Here is a tiny trained network, its code and every weight. The questions are about switching its units off for an input and a target symbol, where a switched-off unit gives its printed mean instead of its output.

import numpy as np


def w(rows, s, z=0):
    codes = np.array(rows[::2]) - 128.0
    scale = np.full(codes.shape[1], s)
    scale[-1] = z or s
    return codes * scale


def norm(h):
    return h / np.sqrt((h * h).mean(-1, keepdims=True) + 1e-5)


def f(y):
    return np.maximum(y, 0)


def softmax(a):
    e = np.exp(a - a.max(-1, keepdims=True))
    return e / e.sum(-1, keepdims=True)


def log_softmax(a):
    a = a - a.max(-1, keepdims=True)
    return a - np.log(np.exp(a).sum(-1, keepdims=True))


def net(x, mask):
    ids = ['ΞΠΣβγδεθφ'.index(c) for c in x.split()]
    T = len(ids)
    res = E[ids] + P[:T]
    r = norm(res)
    for j in range(2):
        rows = slice(2 * j, 2 * j + 2)
        q, k, v = (r @ M[0][rows].T for M in (Q, K, V))
        z = softmax(np.where(np.tri(T) > 0, q @ k.T / 2**0.5, -1e9)) @ v
        o = O[0][rows]
        res = res + np.where(mask[j], z, o[:, -1]) @ o[:, :-1]
    y = f(norm(res) @ A[0][:, :-1].T + A[0][:, -1])
    res = res + np.where(mask[2:6], y, B[0][:, -1]) @ B[0][:, :-1]
    return log_softmax(norm(res)[-1] @ U[:, :-1].T + U[:, -1])


Q, K, V, O, A, B = {}, {}, {}, {}, {}, {}
E = w([
[169,184,95,150],'Ξ',
[78,157,70,24],'Π',
[147,135,8,115],'Σ',
[87,84,176,131],'β',
[242,145,163,46],'γ',
[154,158,198,171],'δ',
[21,98,95,113],'ε',
[34,195,219,52],'θ',
[173,52,90,210],'φ',
],0.014)
P = w([
[108,201,153,124],'0',
[87,138,161,127],'1',
[119,217,138,115],'2',
[96,119,164,120],'3',
[122,238,134,116],'4',
[87,75,141,99],'5',
[118,255,151,121],'6',
],0.006)
Q[0] = w([
[222,166,155,136],'head 1',
[150,165,21,71],'head 1',
[137,203,153,2],'head 2',
[121,59,149,69],'head 2',
],0.028)
K[0] = w([
[225,107,147,80],'head 1',
[163,195,36,108],'head 1',
[206,140,179,2],'head 2',
[123,96,163,75],'head 2',
],0.029)
V[0] = w([
[154,162,72,97],'head 1',
[30,168,88,213],'head 1',
[135,94,155,101],'head 2',
[73,250,84,255],'head 2',
],0.0078)
O[0] = w([
[105,184,107,3,135],'head 1',
[187,34,130,137,190],'head 1',
[142,169,143,167,157],'head 2',
[112,11,129,99,1],'head 2',
],0.0054,0.0012)
A[0] = w([
[212,113,151,78,37],'neuron 1',
[134,254,68,221,2],'neuron 2',
[215,119,125,108,146],'neuron 3',
[213,129,176,130,61],'neuron 4',
],0.021,0.0067)
B[0] = w([
[47,165,88,169,172],'neuron 1',
[172,252,118,150,255],'neuron 2',
[150,132,129,155,208],'neuron 3',
[161,88,147,75,192],'neuron 4',
],0.031,0.0057)
U = w([
[91,149,55,201,15],'Ξ',
[117,150,100,11,39],'Π',
[186,107,24,86,70],'Σ',
[108,124,197,192,58],'β',
[182,211,136,133,233],'γ',
[199,97,174,52,179],'δ',
[57,77,90,99,147],'ε',
[76,169,209,67,5],'θ',
[206,87,96,184,154],'φ',
],0.011,0.0026)

Each question gives the input, a string of symbols that net reads in full, and the target symbol t.
The units are the heads (2 rows each of Q, K, V and O) and the neurons (one row each of A and B). Each row of codes is followed by its name. A weight is (code - 128) times the scale printed after its matrix; where a second scale follows, it is the last column's (O, A, B and U).
mask holds one flag per unit, heads first, then neurons. A switched-off unit (its flag False) gives its mean, the last column of its rows in O or B, instead of its output. The means were averaged over made-up inputs and are rounded, as every weight is.
A unit's drop is (log p(t) with every unit on - log p(t) with that unit switched off) / (log p(t) with every unit on - log p(t) with every unit switched off).
The circuit of an input: a set's keep is (log p(t) with only the set's units on - log p(t) with every unit switched off) / (log p(t) with every unit on - log p(t) with every unit switched off). Starting from all 6 units, units are removed one at a time, each time the one whose removal leaves the highest keep (on an exact tie, the one counted first), for as long as the keep stays at least 0.8.
units of the circuit, in order: the units of the circuit, biggest drop first
heads that matter: for each layer, one digit per head in row order, 1 if its drop is at least 0.15 and else 0, layers parted by /
drop of u: that unit's drop, to one decimal
input Σ β δ Ξ, target Ξ: units of the circuit, in order	head 2; neuron 1; neuron 2
input γ δ β β γ δ, target δ: units of the circuit, in order	neuron 4
input γ γ Σ Σ, target Σ: heads that matter	01
input φ γ Π φ θ Σ, target Σ: heads that matter	00
input Π γ ε φ φ β, target β: units of the circuit, in order	neuron 2; head 2
input ε Ξ β δ ε, target ε: heads that matter	00
input Π ε φ, target φ: heads that matter	01
input Ξ Σ φ, target φ: units of the circuit, in order	head 2; neuron 2
input Σ θ ε φ ε, target ε: drop of head 1	0.1
input Σ Π δ, target δ: drop of neuron 4	0.3
input γ ε Ξ φ Σ β, target β: drop of neuron 4	0.3
